Below is a small trained network, with its code and all its weights. Each question gives an input and a target symbol and asks what happens when units are switched off, that is, made to give their printed mean instead of their output.

import numpy as np


def w(rows, s, z=0):
    codes = np.array(rows[::2]) - 128.0
    scale = np.full(codes.shape[1], s)
    scale[-1] = z or s
    return codes * scale


def norm(h):
    return h / np.sqrt((h * h).mean(-1, keepdims=True) + 1e-5)


def f(y):
    return y / 2 * (1 + np.tanh(0.7978845608 * (y + 0.044715 * y**3)))


def softmax(a):
    e = np.exp(a - a.max(-1, keepdims=True))
    return e / e.sum(-1, keepdims=True)


def log_softmax(a):
    a = a - a.max(-1, keepdims=True)
    return a - np.log(np.exp(a).sum(-1, keepdims=True))


def net(x, mask):
    ids = ['γζθλτψ'.index(c) for c in x.split()]
    T = len(ids)
    res = E[ids] + P[:T]
    u = 0
    for l in range(2):
        q, k, v = (norm(res) @ M[l].T for M in (Q, K, V))
        z = softmax(np.where(np.tri(T) > 0, q @ k.T / 2**0.5, -1e9)) @ v
        res = res + np.where(mask[u], z, O[l][:, -1]) @ O[l][:, :-1]
        u += 1
        y = f(norm(res) @ A[l][:, :-1].T + A[l][:, -1])
        res = res + np.where(mask[u : u + 4], y, B[l][:, -1]) @ B[l][:, :-1]
        u += 4
    return log_softmax(norm(res)[-1] @ U[:, :-1].T + U[:, -1])


Q, K, V, O, A, B = {}, {}, {}, {}, {}, {}
E = w([
[103,97,108,179,113,156,181],'γ',
[184,59,144,223,126,101,193],'ζ',
[176,210,78,45,185,116,135],'θ',
[179,71,192,93,201,103,154],'λ',
[92,125,74,164,2,125,198],'τ',
[211,123,244,114,164,130,99],'ψ',
],0.013)
P = w([
[106,14,103,25,50,23,112],'0',
[168,136,184,162,185,133,163],'1',
[75,140,154,154,133,45,43],'2',
[178,171,186,156,186,117,162],'3',
[35,173,155,165,127,13,65],'4',
[145,164,162,101,142,179,228],'5',
[2,170,160,129,120,20,111],'6',
],0.0085)
Q[0] = w([
[191,211,206,151,187,179,254],'0.h0',
[121,126,179,120,213,114,106],'0.h0',
],0.0077)
K[0] = w([
[37,185,189,229,178,120,151],'0.h0',
[84,108,150,79,255,62,58],'0.h0',
],0.0059)
V[0] = w([
[248,114,74,162,148,23,54],'0.h0',
[34,142,251,136,141,43,158],'0.h0',
],0.0033)
O[0] = w([
[181,76,80,2,119,136,171,254],'0.h0',
[60,100,111,96,148,99,123,246],'0.h0',
],0.01,0.0022)
A[0] = w([
[39,122,138,242,199,216,84,22],'0.n0',
[8,28,4,125,55,70,80,205],'0.n1',
[58,34,160,189,216,44,163,255],'0.n2',
[65,86,123,112,255,103,219,153],'0.n3',
],0.006,0.0026)
B[0] = w([
[154,250,118,17,202,154,41,128],'0.n0',
[43,85,146,73,153,2,196,203],'0.n1',
[57,107,44,157,62,164,95,254],'0.n2',
[80,164,129,93,121,146,12,217],'0.n3',
],0.0083,0.0065)
Q[1] = w([
[106,68,76,230,12,214,158],'1.h0',
[97,84,2,60,185,136,179],'1.h0',
],0.0088)
K[1] = w([
[115,101,118,231,54,186,74],'1.h0',
[103,213,2,108,141,143,62],'1.h0',
],0.0078)
V[1] = w([
[43,157,86,113,210,92,159],'1.h0',
[85,135,73,254,140,178,80],'1.h0',
],0.0065)
O[1] = w([
[145,44,186,246,109,210,108,190],'1.h0',
[187,162,136,107,165,136,112,1],'1.h0',
],0.012,0.0056)
A[1] = w([
[255,118,111,174,64,138,98,2],'1.n0',
[139,139,208,135,119,114,159,21],'1.n1',
[202,175,149,183,5,112,155,25],'1.n2',
[53,213,99,113,75,58,102,111],'1.n3',
],0.0096,0.0043)
B[1] = w([
[167,135,168,38,27,190,51,126],'1.n0',
[81,176,162,8,250,237,178,119],'1.n1',
[135,180,254,119,67,130,180,119],'1.n2',
[140,247,95,202,171,202,73,254],'1.n3',
],0.0086,0.0049)
U = w([
[65,2,118,143,82,61,114,196],'γ',
[56,207,88,178,144,143,80,78],'ζ',
[203,105,113,110,68,165,122,116],'θ',
[106,115,189,71,165,154,142,48],'λ',
[199,71,116,188,193,199,202,255],'τ',
[141,161,178,178,76,152,213,21],'ψ',
],0.0092,0.0026)

Each question gives the input, a string of symbols that net reads in full, and the target symbol t.
The units are the heads (2 rows each of Q, K, V and O) and the neurons (one row each of A and B). Each row of codes is followed by its name. A weight is (code - 128) times the scale printed after its matrix; where a second scale follows, it is the last column's (O, A, B and U).
mask holds one flag per unit, layer by layer, with each layer's heads first. A switched-off unit (its flag False) gives its mean, the last column of its rows in O or B, instead of its output. The means were averaged over made-up inputs and are rounded, as every weight is.
A unit's drop is (log p(t) with every unit on - log p(t) with that unit switched off) / (log p(t) with every unit on - log p(t) with every unit switched off).
The circuit of an input: a set's keep is (log p(t) with only the set's units on - log p(t) with every unit switched off) / (log p(t) with every unit on - log p(t) with every unit switched off). Starting from all 10 units, units are removed one at a time, each time the one whose removal leaves the highest keep (on an exact tie, the one counted first), for as long as the keep stays at least 0.8.
circuit, biggest first: the units of the circuit, biggest drop first
unit that matters most: the unit with the biggest drop
k most important neurons: the k neurons with the biggest drops, biggest first
drop when u is switched off: that unit's drop, to one decimal
input ψ ψ θ θ θ λ ψ, target ζ: circuit, biggest first -> (0.n1 1.h0 1.n3)
input γ ζ θ, target γ: 2 most important neurons -> (0.n3 1.n3)
input γ θ ψ τ λ θ, target λ: circuit, biggest first -> (0.n2)
input θ γ θ θ ζ ψ ζ, target ζ: circuit, biggest first -> (0.n2 1.n3 1.h0 0.n1)
input ψ θ ψ θ, target λ: circuit, biggest first -> (1.n3 0.n2)
input τ θ θ ψ γ λ λ, target ζ: circuit, biggest first -> (0.n3 1.n3)
input λ ζ λ ψ, target λ: circuit, biggest first -> (1.h0 1.n1)
input λ θ λ θ τ ζ, target θ: circuit, biggest first -> (0.n1 1.h0 1.n0 0.n2)
input τ τ λ ψ ψ, target ζ: circuit, biggest first -> (1.h0 1.n3)
input ζ γ θ θ γ τ, target ψ: 2 most important neurons -> (1.n2 0.n0)
input θ γ θ θ λ θ λ, target ζ: 3 most important neurons -> (0.n3 0.n2 0.n1)
input ψ ζ γ ψ θ τ ζ, target ζ: 2 most important neurons -> (0.n2 1.n3)
input ψ τ ψ λ θ, target γ: 3 most important neurons -> (0.n2 1.n3 0.n0)
input τ γ γ, target ζ: 3 most important neurons -> (0.n2 1.n3 0.n1)
input ψ γ ψ θ ζ λ, target γ: circuit, biggest first -> (1.n3)
input θ θ ζ ζ, target θ: 3 most important neurons -> (0.n1 1.n0 0.n2)
input γ λ ψ ψ, target λ: drop when 1.n1 is switched off -> 0.2
input ψ τ τ γ θ θ, target τ: drop when 1.h0 is switched off -> 0.7
input θ ψ θ ζ ψ λ, target γ: drop when 1.h0 is switched off -> 0.1
input θ γ γ τ, target ψ: drop when 1.n1 is switched off -> 0.0
input ζ θ θ θ, target τ: unit that matters most -> 0.n2
